Below is a small trained network, with its code and all its weights. Each question gives an input and a class and asks what happens when units are switched off, that is, made to give their printed mean instead of their output.

import numpy as np


def w(rows, s, z=0):
    codes = np.array(rows[::2]) - 128.0
    scale = np.full(codes.shape[1], s)
    scale[-1] = z or s
    return codes * scale


def f(y):
    return np.maximum(y, 0)


def log_softmax(a):
    a = a - a.max(-1, keepdims=True)
    return a - np.log(np.exp(a).sum(-1, keepdims=True))


def net(x, mask):
    res = np.array(x, float).reshape(1, 4) / 4 @ E
    y = f(res @ A[0][:, :-1].T + A[0][:, -1])
    res = res + np.where(mask, y, B[0][:, -1]) @ B[0][:, :-1]
    return log_softmax(res[-1] @ U[:, :-1].T + U[:, -1])


A, B = {}, {}
E = w([
[126,123,111,129,104,254,92],'x0',
[172,215,219,51,114,105,126],'x1',
[45,166,114,165,45,127,134],'x2',
[156,121,149,146,44,166,207],'x3',
],0.014)
A[0] = w([
[104,80,62,121,41,165,136,138],'n0',
[59,115,116,136,105,172,150,181],'n1',
[104,77,108,109,181,107,16,196],'n2',
[154,153,202,115,107,53,215,225],'n3',
[109,145,90,208,114,177,136,187],'n4',
[62,246,126,118,99,133,94,255],'n5',
[100,105,127,148,122,70,132,209],'n6',
[101,107,116,135,38,184,198,178],'n7',
[160,3,129,116,187,161,145,166],'n8',
[41,134,92,140,147,90,81,127],'n9',
[155,113,65,145,76,158,169,172],'n10',
[182,123,162,81,138,156,137,116],'n11',
[73,123,115,178,72,117,100,133],'n12',
[180,141,155,106,28,124,138,150],'n13',
[209,124,127,151,126,171,172,150],'n14',
[186,91,111,152,186,50,169,108],'n15',
[111,92,80,180,96,198,162,163],'n16',
],0.014,0.0057)
B[0] = w([
[73,126,149,198,176,123,213,225],'n0',
[122,119,109,154,151,100,200,206],'n1',
[249,127,42,111,120,151,170,253],'n2',
[49,161,186,102,66,71,67,249],'n3',
[122,101,104,161,189,137,177,221],'n4',
[183,112,193,123,59,170,207,238],'n5',
[117,128,68,132,106,83,168,190],'n6',
[81,141,247,188,202,109,123,246],'n7',
[186,126,26,237,129,126,55,243],'n8',
[142,155,47,113,38,183,156,212],'n9',
[29,135,151,187,171,143,145,207],'n10',
[98,201,87,59,198,181,82,192],'n11',
[19,88,90,105,132,149,211,204],'n12',
[30,95,217,70,132,166,97,215],'n13',
[58,206,107,150,162,184,72,194],'n14',
[96,177,68,154,130,2,87,213],'n15',
[132,93,138,217,204,87,149,244],'n16',
],0.0089,0.017)
U = w([
[215,76,6,213,156,169,92,35],'0',
[67,134,79,169,84,4,95,205],'1',
[245,168,98,40,214,142,110,254],'2',
[72,167,123,102,154,251,66,15],'3',
[36,88,164,218,196,158,205,134],'4',
[225,145,161,156,17,209,163,151],'5',
[87,91,47,100,63,212,236,100],'6',
[68,110,254,59,81,165,107,107],'7',
],0.0088,0.0026)

Each question gives the input, the list of numbers given to net, and the class t.
The units are the neurons (one row each of A and B). Each row of codes is followed by its name. A weight is (code - 128) times the scale printed after its matrix; where a second scale follows, it is the last column's (A, B and U).
mask holds one flag per neuron, in row order. A switched-off neuron (its flag False) gives its mean, the last column of its row in B, instead of its output. The means were averaged over made-up inputs and are rounded, as every weight is.
A unit's drop is (log p(t) with every unit on - log p(t) with that unit switched off) / (log p(t) with every unit on - log p(t) with every unit switched off).
The circuit of an input: a set's keep is (log p(t) with only the set's units on - log p(t) with every unit switched off) / (log p(t) with every unit on - log p(t) with every unit switched off). Starting from the 12 units with the biggest drops (on a tie, the unit counted first), units are removed one at a time, each time the one whose removal leaves the highest keep (on an exact tie, the one counted first), for as long as the keep stays at least 0.8.
units of the circuit, in order: the units of the circuit, biggest drop first
k most important neurons: the k neurons with the biggest drops, biggest first
drop when u is switched off: that unit's drop, to one decimal
input [0,8,7,-7], class 5: units of the circuit, in order	n5
input [-6,3,-5,7], class 1: 3 most important neurons	n15; n5; n7
input [1,8,0,-6], class 7: 2 most important neurons	n8; n5
input [-4,2,-8,-5], class 2: 2 most important neurons	n2; n11
input [-1,3,8,-2], class 6: 2 most important neurons	n12; n9
input [2,7,-5,6], class 7: 3 most important neurons	n3; n13; n8
input [-7,-2,0,-7], class 1: 2 most important neurons	n15; n8
input [-6,0,0,-8], class 1: 2 most important neurons	n15; n8
input [-3,-2,2,-7], class 6: 2 most important neurons	n8; n9
input [5,2,-5,7], class 3: 2 most important neurons	n11; n14
input [-6,3,-3,-8], class 1: 2 most important neurons	n15; n3
input [-6,-5,6,-2], class 6: drop when n9 is switched off	0.3
input [3,-6,3,-8], class 0: drop when n2 is switched off	0.3
input [-8,-2,-7,-7], class 0: 2 most important neurons	n2; n8
input [3,5,-7,8], class 3: units of the circuit, in order	n11
input [6,7,7,-6], class 5: drop when n5 is switched off	0.2
